Below is a small trained network, with its code and all its weights. Each question gives an input and a target symbol and asks what happens when units are switched off, that is, made to give their printed mean instead of their output.

import numpy as np


def w(rows, s, z=0):
    codes = np.array(rows[::2]) - 128.0
    scale = np.full(codes.shape[1], s)
    scale[-1] = z or s
    return codes * scale


def norm(h):
    return h / np.sqrt((h * h).mean(-1, keepdims=True) + 1e-5)


def f(y):
    return np.maximum(y, 0)


def softmax(a):
    e = np.exp(a - a.max(-1, keepdims=True))
    return e / e.sum(-1, keepdims=True)


def log_softmax(a):
    a = a - a.max(-1, keepdims=True)
    return a - np.log(np.exp(a).sum(-1, keepdims=True))


def net(x, mask):
    ids = ['ΓΘΩαβδεζημξστφψ'.index(c) for c in x.split()]
    T = len(ids)
    res = E[ids] + P[:T]
    r = norm(res)
    for j in range(3):
        rows = slice(2 * j, 2 * j + 2)
        q, k, v = (r @ M[0][rows].T for M in (Q, K, V))
        z = softmax(np.where(np.tri(T) > 0, q @ k.T / 2**0.5, -1e9)) @ v
        o = O[0][rows]
        res = res + np.where(mask[j], z, o[:, -1]) @ o[:, :-1]
    y = f(norm(res) @ A[0][:, :-1].T + A[0][:, -1])
    res = res + np.where(mask[3:7], y, B[0][:, -1]) @ B[0][:, :-1]
    return log_softmax(norm(res)[-1] @ U[:, :-1].T + U[:, -1])


Q, K, V, O, A, B = {}, {}, {}, {}, {}, {}
E = w([
[180,124,93,138,199],'Γ',
[112,135,72,166,168],'Θ',
[148,163,102,138,180],'Ω',
[165,126,97,126,194],'α',
[48,27,73,103,85],'β',
[106,181,175,109,138],'δ',
[90,163,194,84,134],'ε',
[147,168,65,58,69],'ζ',
[176,133,79,157,168],'η',
[133,47,140,20,194],'μ',
[121,208,149,157,137],'ξ',
[177,87,156,254,76],'σ',
[122,213,188,88,168],'τ',
[91,172,183,127,84],'φ',
[110,207,142,164,129],'ψ',
],0.0089)
P = w([
[241,87,78,119,51],'0',
[221,87,95,96,63],'1',
[200,100,101,118,83],'2',
[178,100,100,126,99],'3',
[172,107,104,139,124],'4',
[151,108,117,131,133],'5',
[135,110,122,137,161],'6',
[118,123,132,149,196],'7',
[98,127,145,156,226],'8',
[58,120,161,151,252],'9',
[77,143,155,186,241],'10',
],0.0031)
Q[0] = w([
[77,171,214,108,138],'h0',
[165,141,78,130,128],'h0',
[153,9,127,139,48],'h1',
[110,124,152,144,73],'h1',
[142,143,129,171,145],'h2',
[144,93,138,140,136],'h2',
],0.013)
K[0] = w([
[69,136,154,190,255],'h0',
[131,121,77,127,67],'h0',
[251,147,116,148,40],'h1',
[134,229,170,146,32],'h1',
[122,112,124,148,90],'h2',
[176,127,94,205,161],'h2',
],0.0092)
V[0] = w([
[15,194,27,142,38],'h0',
[77,142,19,7,254],'h0',
[105,123,225,58,69],'h1',
[171,237,105,140,150],'h1',
[65,77,70,188,131],'h2',
[175,121,162,144,76],'h2',
],0.0062)
O[0] = w([
[1,180,23,65,186,111],'h0',
[231,105,37,45,60,176],'h0',
[115,108,184,107,234,164],'h1',
[105,199,238,89,32,203],'h1',
[103,89,209,207,119,1],'h2',
[112,104,53,186,110,144],'h2',
],0.0048,0.0043)
A[0] = w([
[165,104,132,49,183,167],'n0',
[156,2,69,98,107,58],'n1',
[148,32,79,145,34,136],'n2',
[159,23,113,203,169,253],'n3',
],0.0058,0.0017)
B[0] = w([
[118,111,57,254,83,254],'n0',
[116,158,166,86,201,165],'n1',
[43,147,238,132,163,173],'n2',
[94,27,51,95,138,168],'n3',
],0.0061,0.0042)
U = w([
[188,137,162,165,62,69],'Γ',
[104,166,6,3,71,114],'Θ',
[162,116,134,101,72,55],'Ω',
[224,110,133,134,87,86],'α',
[90,66,135,254,119,185],'β',
[106,209,210,86,149,128],'δ',
[146,144,173,133,252,103],'ε',
[120,155,163,117,133,100],'ζ',
[150,39,108,69,187,253],'η',
[150,139,72,191,127,135],'μ',
[22,157,139,176,48,93],'ξ',
[105,134,165,130,132,51],'σ',
[200,145,157,90,102,76],'τ',
[71,145,114,163,141,118],'φ',
[11,100,125,62,154,208],'ψ',
],0.0087,0.0045)

Each question gives the input, a string of symbols that net reads in full, and the target symbol t.
The units are the heads (2 rows each of Q, K, V and O) and the neurons (one row each of A and B). Each row of codes is followed by its name. A weight is (code - 128) times the scale printed after its matrix; where a second scale follows, it is the last column's (O, A, B and U).
mask holds one flag per unit, heads first, then neurons. A switched-off unit (its flag False) gives its mean, the last column of its rows in O or B, instead of its output. The means were averaged over made-up inputs and are rounded, as every weight is.
A unit's drop is (log p(t) with every unit on - log p(t) with that unit switched off) / (log p(t) with every unit on - log p(t) with every unit switched off).
The circuit of an input: a set's keep is (log p(t) with only the set's units on - log p(t) with every unit switched off) / (log p(t) with every unit on - log p(t) with every unit switched off). Starting from all 7 units, units are removed one at a time, each time the one whose removal leaves the highest keep (on an exact tie, the one counted first), for as long as the keep stays at least 0.8.
circuit, biggest first: the units of the circuit, biggest drop first
most important unit: the unit with the biggest drop
k most important neurons: the k neurons with the biggest drops, biggest first
heads that matter: for each layer, one digit per head in row order, 1 if its drop is at least 0.15 and else 0, layers parted by /
drop when u is switched off: that unit's drop, to one decimal
input β α ζ ε Γ, target Θ: most important unit => h0
input ψ σ δ Ω Γ, target β: circuit, biggest first => h0, h1
input δ ζ δ Θ ξ, target Θ: circuit, biggest first => h0, n0, h1
input δ φ φ δ δ ζ α α η, target Θ: circuit, biggest first => h1, h0
input δ δ δ δ ε α Γ μ δ Θ, target η: heads that matter => 110
input δ ζ δ Γ, target Θ: circuit, biggest first => h0, h1
input δ δ φ, target δ: heads that matter => 110
input σ α ξ φ δ Θ τ, target Θ: heads that matter => 100
input ξ Θ Θ δ Θ, target ξ: heads that matter => 011
input η ε δ σ α, target β: 2 most important neurons => n3, n2
input η δ η δ τ α Θ Θ, target ξ: heads that matter => 010
input Θ δ τ ε μ Θ, target η: 3 most important neurons => n3, n0, n1
input ψ σ ε Γ ξ δ ζ δ η, target Θ: circuit, biggest first => h0, h1
input τ ε δ σ μ δ Θ ψ, target Θ: circuit, biggest first => h0, n0, h1
input ξ δ ξ, target δ: circuit, biggest first => h1
input Θ δ ε β, target ψ: heads that matter => 000
input Θ δ δ Γ ξ δ δ ε α Θ ε, target Θ: drop when h0 is switched off => 0.9
input δ σ ε δ δ δ ε Θ δ, target Θ: drop when n0 is switched off => 0.0
input σ ζ ψ ε ζ δ ξ ξ δ Θ α, target Θ: drop when h1 is switched off => 0.7
input η η σ δ ψ, target δ: most important unit => n0
